Below are the code and all the weights of a small trained network. Each question names an input and a target symbol and asks about switching units off, where a switched-off unit gives its printed mean instead of its output.

import numpy as np


def w(rows, s, z=0):
    codes = np.array(rows[::2]) - 128.0
    scale = np.full(codes.shape[1], s)
    scale[-1] = z or s
    return codes * scale


def norm(h):
    return h / np.sqrt((h * h).mean(-1, keepdims=True) + 1e-5)


def f(y):
    return np.maximum(y, 0)


def softmax(a):
    e = np.exp(a - a.max(-1, keepdims=True))
    return e / e.sum(-1, keepdims=True)


def log_softmax(a):
    a = a - a.max(-1, keepdims=True)
    return a - np.log(np.exp(a).sum(-1, keepdims=True))


def net(x, mask):
    ids = ['αβδεζθλμπστφψω'.index(c) for c in x.split()]
    T = len(ids)
    res = E[ids] + P[:T]
    r = norm(res)
    for j in range(3):
        rows = slice(2 * j, 2 * j + 2)
        q, k, v = (r @ M[0][rows].T for M in (Q, K, V))
        z = softmax(np.where(np.tri(T) > 0, q @ k.T / 2**0.5, -1e9)) @ v
        o = O[0][rows]
        res = res + np.where(mask[j], z, o[:, -1]) @ o[:, :-1]
    y = f(norm(res) @ A[0][:, :-1].T + A[0][:, -1])
    res = res + np.where(mask[3:7], y, B[0][:, -1]) @ B[0][:, :-1]
    return log_softmax(norm(res)[-1] @ U[:, :-1].T + U[:, -1])


Q, K, V, O, A, B = {}, {}, {}, {}, {}, {}
E = w([
[217,205,63],'α',
[130,177,179],'β',
[121,250,145],'δ',
[158,209,149],'ε',
[247,135,145],'ζ',
[73,152,82],'θ',
[102,109,165],'λ',
[155,78,109],'μ',
[146,58,143],'π',
[86,27,114],'σ',
[177,142,146],'τ',
[167,138,121],'φ',
[100,78,136],'ψ',
[96,148,186],'ω',
],0.025)
P = w([
[225,173,92],'0',
[253,175,68],'1',
[236,178,61],'2',
[234,174,74],'3',
[221,195,69],'4',
[213,188,64],'5',
[193,176,65],'6',
[189,186,60],'7',
[161,222,38],'8',
[163,203,43],'9',
[156,200,36],'10',
[152,212,29],'11',
],0.0017)
Q[0] = w([
[159,254,123],'head 1',
[47,113,151],'head 1',
[147,113,102],'head 2',
[157,55,107],'head 2',
[115,121,40],'head 3',
[122,133,182],'head 3',
],0.022)
K[0] = w([
[148,7,93],'head 1',
[78,212,67],'head 1',
[122,154,153],'head 2',
[207,66,168],'head 2',
[109,129,65],'head 3',
[166,96,193],'head 3',
],0.018)
V[0] = w([
[145,147,124],'head 1',
[106,149,77],'head 1',
[246,135,254],'head 2',
[76,123,112],'head 2',
[178,122,206],'head 3',
[213,120,167],'head 3',
],0.007)
O[0] = w([
[68,170,86,135],'head 1',
[172,145,104,105],'head 1',
[208,29,253,252],'head 2',
[114,177,92,96],'head 2',
[168,49,31,198],'head 3',
[199,56,147,172],'head 3',
],0.0057,0.0038)
A[0] = w([
[64,9,120,19],'neuron 1',
[81,23,180,227],'neuron 2',
[166,69,28,206],'neuron 3',
[118,162,210,6],'neuron 4',
],0.011,0.002)
B[0] = w([
[203,242,123,185],'neuron 1',
[42,226,58,254],'neuron 2',
[8,16,112,201],'neuron 3',
[151,20,167,204],'neuron 4',
],0.012,0.0062)
U = w([
[121,205,104,65],'α',
[98,106,44,49],'β',
[199,135,27,170],'δ',
[160,232,167,24],'ε',
[133,143,112,3],'ζ',
[139,7,91,99],'θ',
[79,54,36,34],'λ',
[162,106,200,35],'μ',
[173,92,141,107],'π',
[83,148,61,30],'σ',
[117,187,95,238],'τ',
[202,183,180,153],'φ',
[169,109,125,139],'ψ',
[66,118,194,238],'ω',
],0.018,0.0051)

Each question gives the input, a string of symbols that net reads in full, and the target symbol t.
The units are the heads (2 rows each of Q, K, V and O) and the neurons (one row each of A and B). Each row of codes is followed by its name. A weight is (code - 128) times the scale printed after its matrix; where a second scale follows, it is the last column's (O, A, B and U).
mask holds one flag per unit, heads first, then neurons. A switched-off unit (its flag False) gives its mean, the last column of its rows in O or B, instead of its output. The means were averaged over made-up inputs and are rounded, as every weight is.
A unit's drop is (log p(t) with every unit on - log p(t) with that unit switched off) / (log p(t) with every unit on - log p(t) with every unit switched off).
The circuit of an input: a set's keep is (log p(t) with only the set's units on - log p(t) with every unit switched off) / (log p(t) with every unit on - log p(t) with every unit switched off). Starting from all 7 units, units are removed one at a time, each time the one whose removal leaves the highest keep (on an exact tie, the one counted first), for as long as the keep stays at least 0.8.
circuit, biggest first: the units of the circuit, biggest drop first
unit that matters most: the unit with the biggest drop
top k neurons: the k neurons with the biggest drops, biggest first
which heads matter: for each layer, one digit per head in row order, 1 if its drop is at least 0.15 and else 0, layers parted by /
drop of u: that unit's drop, to one decimal
input φ δ ω α μ θ φ φ ε φ, target φ: circuit, biggest first -> [head 3; neuron 2]
input θ β ω ω α μ α δ τ, target θ: top 3 neurons -> [neuron 2; neuron 1; neuron 3]
input ω λ ω θ ω φ ε ω φ ω ω ω, target τ: top 2 neurons -> [neuron 3; neuron 4]
input ω δ ω φ ω ω λ ω μ τ ψ φ, target θ: unit that matters most -> neuron 2
input ω ω ε ω θ ω ω μ σ, target τ: circuit, biggest first -> [neuron 1; head 3]
input φ ε β ζ τ α α ω μ θ ω μ, target τ: circuit, biggest first -> [head 3; neuron 1]
input ω ω θ ω, target τ: which heads matter -> 010
input π μ σ λ α ω μ ω ω ω θ μ, target τ: which heads matter -> 001
input α σ ω ψ δ ε ω ω ω ζ ψ, target τ: top 2 neurons -> [neuron 1; neuron 2]
input ω ω ω ω ω ω φ ω ψ ε, target φ: top 2 neurons -> [neuron 2; neuron 3]
input α ε ω θ ζ φ φ, target φ: top 2 neurons -> [neuron 3; neuron 4]
input α ζ τ ε ψ ω α ω α ω ε, target φ: drop of neuron 2 -> 0.4
input ω ψ ω σ ω φ ω β ψ, target τ: drop of neuron 1 -> 0.2
input σ σ ε φ ε φ ζ σ ζ φ φ, target θ: drop of neuron 2 -> 0.2
